Here is a tiny trained network, its code and every weight. The questions are about switching its units off for an input and a target symbol, where a switched-off unit gives its printed mean instead of its output.

import numpy as np


def w(rows, s, z=0):
    codes = np.array(rows[::2]) - 128.0
    scale = np.full(codes.shape[1], s)
    scale[-1] = z or s
    return codes * scale


def f(y):
    return y / 2 * (1 + np.tanh(0.7978845608 * (y + 0.044715 * y**3)))


def softmax(a):
    e = np.exp(a - a.max(-1, keepdims=True))
    return e / e.sum(-1, keepdims=True)


def log_softmax(a):
    a = a - a.max(-1, keepdims=True)
    return a - np.log(np.exp(a).sum(-1, keepdims=True))


def net(x, mask):
    ids = ['ΔΛαγεζηθξπφ'.index(c) for c in x.split()]
    T = len(ids)
    res = E[ids] + P[:T]
    u = 0
    for l in range(2):
        r = res
        for j in range(2):
            rows = slice(2 * j, 2 * j + 2)
            q, k, v = (r @ M[l][rows].T for M in (Q, K, V))
            z = softmax(np.where(np.tri(T) > 0, q @ k.T / 2**0.5, -1e9)) @ v
            o = O[l][rows]
            res = res + np.where(mask[u + j], z, o[:, -1]) @ o[:, :-1]
        u += 2
        y = f(res @ A[l][:, :-1].T + A[l][:, -1])
        res = res + np.where(mask[u : u + 4], y, B[l][:, -1]) @ B[l][:, :-1]
        u += 4
    return log_softmax(res[-1] @ U[:, :-1].T + U[:, -1])


Q, K, V, O, A, B = {}, {}, {}, {}, {}, {}
E = w([
[40,111,60,165,140,175,94],'Δ',
[140,147,121,195,69,86,118],'Λ',
[213,186,71,81,188,154,161],'α',
[147,96,149,79,53,141,170],'γ',
[160,156,154,73,82,53,96],'ε',
[144,131,71,74,248,251,60],'ζ',
[32,180,123,107,137,132,182],'η',
[145,62,128,220,203,74,167],'θ',
[141,177,189,187,113,149,62],'ξ',
[111,174,138,160,124,222,148],'π',
[138,64,20,127,146,134,34],'φ',
],0.014)
P = w([
[176,165,171,138,57,165,129],'0',
[152,139,201,150,95,154,162],'1',
[111,80,167,133,148,108,6],'2',
[165,220,98,154,67,149,111],'3',
[125,144,175,143,125,141,180],'4',
[105,83,144,117,166,102,48],'5',
[141,229,67,151,85,146,121],'6',
[106,142,152,147,146,127,198],'7',
[90,89,120,106,184,93,72],'8',
[124,226,41,153,102,146,141],'9',
[90,138,129,146,167,118,214],'10',
[84,90,98,106,213,77,92],'11',
[108,218,33,141,117,130,145],'12',
[107,140,152,142,149,131,203],'13',
],0.011)
Q[0] = w([
[99,163,80,129,86,152,68],'0.h0',
[75,85,195,134,141,93,164],'0.h0',
[88,113,166,117,151,131,142],'0.h1',
[135,8,198,139,171,114,136],'0.h1',
],0.017)
K[0] = w([
[61,112,50,131,145,95,157],'0.h0',
[134,129,252,156,11,144,66],'0.h0',
[114,139,189,110,71,167,127],'0.h1',
[175,127,216,148,62,155,78],'0.h1',
],0.014)
V[0] = w([
[121,242,241,122,49,84,100],'0.h0',
[241,198,139,62,221,153,139],'0.h0',
[51,116,135,74,50,254,99],'0.h1',
[234,88,128,251,86,109,117],'0.h1',
],0.0063)
O[0] = w([
[78,123,245,109,122,143,179,230],'0.h0',
[185,222,174,82,211,108,92,251],'0.h0',
[97,73,80,55,37,215,37,145],'0.h1',
[170,34,47,178,255,79,181,136],'0.h1',
],0.006,0.0032)
A[0] = w([
[126,225,147,74,77,102,197,111],'0.n0',
[96,183,221,165,52,67,201,135],'0.n1',
[87,46,138,98,110,2,61,137],'0.n2',
[87,133,97,178,217,227,101,253],'0.n3',
],0.0082,0.0046)
B[0] = w([
[71,148,95,108,223,174,74,220],'0.n0',
[168,2,129,192,179,225,111,236],'0.n1',
[239,187,83,72,235,181,196,163],'0.n2',
[92,125,187,70,121,26,139,254],'0.n3',
],0.0085,0.0077)
Q[1] = w([
[49,48,136,150,140,205,51],'1.h0',
[162,195,139,145,77,132,112],'1.h0',
[140,126,157,150,106,98,1],'1.h1',
[192,147,205,98,176,125,192],'1.h1',
],0.0072)
K[1] = w([
[83,55,153,173,89,160,106],'1.h0',
[130,104,125,80,193,103,98],'1.h0',
[132,89,122,136,180,73,84],'1.h1',
[2,136,105,114,157,187,181],'1.h1',
],0.0081)
V[1] = w([
[174,155,88,156,120,207,136],'1.h0',
[218,124,127,79,201,121,78],'1.h0',
[173,143,122,135,179,78,160],'1.h1',
[89,149,162,73,147,158,253],'1.h1',
],0.0053)
O[1] = w([
[105,133,3,176,175,107,121,160],'1.h0',
[187,129,115,89,112,21,137,255],'1.h0',
[118,129,113,133,96,186,90,112],'1.h1',
[114,123,167,102,82,205,229,163],'1.h1',
],0.0065,0.0058)
A[1] = w([
[5,75,223,197,134,45,45,115],'1.n0',
[171,2,60,132,105,180,193,51],'1.n1',
[173,109,36,51,97,71,102,147],'1.n2',
[141,104,150,27,169,60,157,2],'1.n3',
],0.0073,0.005)
B[1] = w([
[201,243,29,170,92,195,170,229],'1.n0',
[174,64,1,13,61,59,91,173],'1.n1',
[90,94,198,233,73,116,162,254],'1.n2',
[143,140,124,155,50,242,31,250],'1.n3',
],0.0077,0.0068)
U = w([
[103,175,78,120,1,138,170,139],'Δ',
[179,97,32,159,115,123,84,6],'Λ',
[179,193,82,98,207,99,95,157],'α',
[143,98,103,38,73,125,144,136],'γ',
[148,53,175,110,226,109,83,98],'ε',
[98,115,212,85,72,110,70,179],'ζ',
[86,131,87,143,125,195,25,9],'η',
[161,127,106,168,168,37,244,163],'θ',
[196,136,172,208,85,192,173,36],'ξ',
[66,115,244,102,104,129,198,231],'π',
[40,71,153,180,102,48,116,255],'φ',
],0.0094,0.0063)

Each question gives the input, a string of symbols that net reads in full, and the target symbol t.
The units are the heads (2 rows each of Q, K, V and O) and the neurons (one row each of A and B). Each row of codes is followed by its name. A weight is (code - 128) times the scale printed after its matrix; where a second scale follows, it is the last column's (O, A, B and U).
mask holds one flag per unit, layer by layer, with each layer's heads first. A switched-off unit (its flag False) gives its mean, the last column of its rows in O or B, instead of its output. The means were averaged over made-up inputs and are rounded, as every weight is.
A unit's drop is (log p(t) with every unit on - log p(t) with that unit switched off) / (log p(t) with every unit on - log p(t) with every unit switched off).
The circuit of an input: a set's keep is (log p(t) with only the set's units on - log p(t) with every unit switched off) / (log p(t) with every unit on - log p(t) with every unit switched off). Starting from all 12 units, units are removed one at a time, each time the one whose removal leaves the highest keep (on an exact tie, the one counted first), for as long as the keep stays at least 0.8.
circuit, biggest first: the units of the circuit, biggest drop first
most important unit: the unit with the biggest drop
top k neurons: the k neurons with the biggest drops, biggest first
top k neurons in layer l: the k neurons of layer l with the biggest drops, biggest first
heads that matter: for each layer, one digit per head in row order, 1 if its drop is at least 0.15 and else 0, layers parted by /
input ε θ ζ ξ ξ η ξ θ α γ η, target η: most important unit	0.h1
input γ φ ξ η ζ ξ ε Λ φ γ, target φ: top 3 neurons	[1.n2, 1.n0, 0.n1]
input ξ π Δ, target φ: top 4 neurons	[0.n2, 0.n3, 0.n1, 1.n2]
input ζ Δ ε, target ξ: circuit, biggest first	[1.n2, 0.n2, 1.n3, 1.h0]
input ε α α α η ξ φ η ξ π, target η: circuit, biggest first	[0.h1, 0.n0]
input η η ε ξ π φ, target Λ: heads that matter	11 / 00
input ξ π ξ ξ η α Λ Λ ε, target ξ: top 2 neurons	[1.n3, 0.n2]
input ε ε η α η ε η α ξ γ, target α: circuit, biggest first	[0.h0, 0.n0]
input θ α ξ γ θ α ε ε ξ γ, target α: circuit, biggest first	[0.n0, 0.h0]
input ξ α π α Λ, target Λ: circuit, biggest first	[0.n1, 1.n1, 0.n3, 0.h0]
input ζ η θ η φ Λ ξ π, target π: top 2 neurons	[1.n3, 1.n1]
input π ξ θ ξ π α ε α Λ ξ ζ ξ ε, target ζ: circuit, biggest first	[1.n0, 0.h1]
input ζ ξ π, target Δ: top 2 neurons in layer 0	[0.n3, 0.n1]
input Λ θ ε ξ α Λ ξ ξ ξ ξ ξ ε Λ, target α: most important unit	1.n2
input ε ξ ξ ξ π ξ α η ε ξ π Δ, target φ: top 3 neurons in layer 1	[1.n2, 1.n0, 1.n1]
input θ α ξ ε ξ ξ Δ Λ ε η Δ ζ, target η: top 4 neurons	[1.n3, 0.n3, 0.n2, 1.n0]
input ε ξ α ε, target α: top 2 neurons	[0.n0, 0.n3]
input ξ ξ φ ξ Δ η ξ, target η: heads that matter	01 / 01
input η ξ η ξ θ α, target ζ: top 2 neurons in layer 0	[0.n1, 0.n2]
input θ α ξ Δ α Δ ξ, target Δ: most important unit	0.h0
input Λ ξ ξ, target α: circuit, biggest first	[1.n2, 1.n0]
input α φ α η ξ α θ ξ ξ η α η Λ, target η: heads that matter	01 / 00
input ξ ξ θ ε θ γ, target γ: circuit, biggest first	[1.n1, 0.n2, 0.h1, 0.n0]
input ξ ε η θ, target θ: heads that matter	01 / 00
